Below are the code and all the weights of a small trained network. Each question names an input and a class and asks about switching units off, where a switched-off unit gives its printed mean instead of its output.

import numpy as np


def w(rows, s, z=0):
    codes = np.array(rows[::2]) - 128.0
    scale = np.full(codes.shape[1], s)
    scale[-1] = z or s
    return codes * scale


def f(y):
    return np.maximum(y, 0)


def log_softmax(a):
    a = a - a.max(-1, keepdims=True)
    return a - np.log(np.exp(a).sum(-1, keepdims=True))


def net(x, mask):
    res = np.array(x, float).reshape(1, 7) / 4 @ E
    y = f(res @ A[0][:, :-1].T + A[0][:, -1])
    res = res + np.where(mask, y, B[0][:, -1]) @ B[0][:, :-1]
    return log_softmax(res[-1] @ U[:, :-1].T + U[:, -1])


A, B = {}, {}
E = w([
[58,137,138,191,154,141,110,109,194,107,149],'x0',
[130,189,191,167,115,85,54,125,55,93,194],'x1',
[81,169,142,142,161,124,226,219,139,124,165],'x2',
[170,169,67,104,61,163,85,163,140,141,137],'x3',
[186,222,114,39,147,6,188,62,144,152,188],'x4',
[90,113,132,87,99,19,95,133,156,23,88],'x5',
[152,122,143,105,141,118,117,75,161,190,233],'x6',
],0.011)
A[0] = w([
[114,92,153,61,208,137,181,159,194,88,76,252],'N1',
[162,146,141,150,47,94,145,103,63,174,163,238],'N2',
[163,222,61,93,123,117,96,86,173,158,119,166],'N3',
[149,194,196,143,177,105,153,188,63,146,176,219],'N4',
[80,162,130,189,139,149,175,211,205,55,105,167],'N5',
[155,153,121,84,132,125,173,73,139,142,144,148],'N6',
[115,143,70,66,64,150,92,135,100,89,138,158],'N7',
[149,98,134,110,76,114,78,194,170,167,124,112],'N8',
[137,71,42,114,135,124,156,80,153,181,122,197],'N9',
[156,79,152,129,133,79,171,102,112,60,93,227],'N10',
[159,121,203,117,12,146,2,176,107,88,148,248],'N11',
[137,161,90,35,93,87,88,124,109,74,70,238],'N12',
],0.0091,0.0032)
B[0] = w([
[103,95,159,140,66,120,172,130,154,178,73,222],'N1',
[197,151,141,125,151,141,63,112,47,130,180,209],'N2',
[111,208,137,68,101,153,41,138,156,84,126,223],'N3',
[111,114,128,147,177,152,139,193,96,156,151,250],'N4',
[58,155,82,178,53,132,224,219,148,142,108,223],'N5',
[87,193,158,36,175,56,72,163,200,183,163,205],'N6',
[242,196,84,190,96,1,118,165,139,123,111,183],'N7',
[150,100,93,69,86,183,148,184,152,77,185,161],'N8',
[177,111,181,56,114,118,119,114,223,169,164,200],'N9',
[91,44,222,158,195,16,89,126,115,179,93,214],'N10',
[154,49,29,158,93,155,76,125,64,103,202,240],'N11',
[240,128,153,76,36,45,154,156,105,59,63,247],'N12',
],0.0077,0.013)
U = w([
[154,201,141,31,125,134,70,53,172,138,204,147],'0',
[154,138,168,134,217,173,198,152,28,205,197,246],'1',
[164,32,161,84,160,178,202,90,247,174,143,113],'2',
[249,118,67,118,73,125,154,136,94,19,157,2],'3',
[57,145,115,172,111,113,254,186,162,123,122,201],'4',
[63,2,118,127,122,121,86,103,101,109,176,106],'5',
[152,113,211,73,106,20,197,115,101,92,56,39],'6',
],0.0082,0.0021)

Each question gives the input, the list of numbers given to net, and the class t.
The units are the neurons (one row each of A and B). Each row of codes is followed by its name. A weight is (code - 128) times the scale printed after its matrix; where a second scale follows, it is the last column's (A, B and U).
mask holds one flag per neuron, in row order. A switched-off neuron (its flag False) gives its mean, the last column of its row in B, instead of its output. The means were averaged over made-up inputs and are rounded, as every weight is.
A unit's drop is (log p(t) with every unit on - log p(t) with that unit switched off) / (log p(t) with every unit on - log p(t) with every unit switched off).
The circuit of an input: a set's keep is (log p(t) with only the set's units on - log p(t) with every unit switched off) / (log p(t) with every unit on - log p(t) with every unit switched off). Starting from all 12 units, units are removed one at a time, each time the one whose removal leaves the highest keep (on an exact tie, the one counted first), for as long as the keep stays at least 0.8.
units of the circuit, in order: the units of the circuit, biggest drop first
unit that matters most: the unit with the biggest drop
k most important neurons: the k neurons with the biggest drops, biggest first
drop when u is switched off: that unit's drop, to one decimal
input [1,4,6,-1,3,3,8], class 1: most important neuron	[N4]
input [6,8,1,1,-2,1,-3], class 5: 3 most important neurons	[N11; N12; N7]
input [3,-1,-1,0,-6,-7,-2], class 4: units of the circuit, in order	[N5; N2]
input [1,-8,-7,6,1,-4,-4], class 0: units of the circuit, in order	[N9; N3]
input [5,3,-4,4,4,7,4], class 3: units of the circuit, in order	[N12; N11]
input [-1,4,-5,0,4,-5,-4], class 0: units of the circuit, in order	[N5; N3]
input [-1,-2,2,-2,-7,-8,1], class 2: 2 most important neurons	[N2; N4]
input [-7,8,0,8,3,-1,6], class 3: 2 most important neurons	[N11; N7]
input [7,-5,-6,1,-4,-4,-5], class 2: 4 most important neurons	[N9; N7; N4; N12]
input [-1,-3,-5,-8,0,-1,0], class 2: units of the circuit, in order	[N12; N9]
input [8,5,-1,6,5,8,4], class 3: 2 most important neurons	[N12; N11]
input [-3,-7,-1,7,6,3,1], class 0: 2 most important neurons	[N3; N6]
input [3,-2,-3,-5,-4,0,0], class 2: 2 most important neurons	[N11; N12]
input [-4,-5,-8,-1,-4,3,7], class 2: unit that matters most	N9
input [-3,5,-8,-8,-4,4,1], class 5: 2 most important neurons	[N11; N10]
input [-6,4,-1,8,8,5,6], class 3: 2 most important neurons	[N12; N7]
input [-6,-4,2,-5,7,2,6], class 0: drop when N8 is switched off	0.0
input [8,7,-3,-2,2,1,4], class 5: drop when N11 is switched off	0.5
input [-3,2,8,-4,-8,4,8], class 4: drop when N5 is switched off	0.3
input [-5,-4,-1,-7,5,-6,6], class 0: drop when N12 is switched off	0.0
input [-7,0,2,4,7,-2,-1], class 0: units of the circuit, in order	[N6]
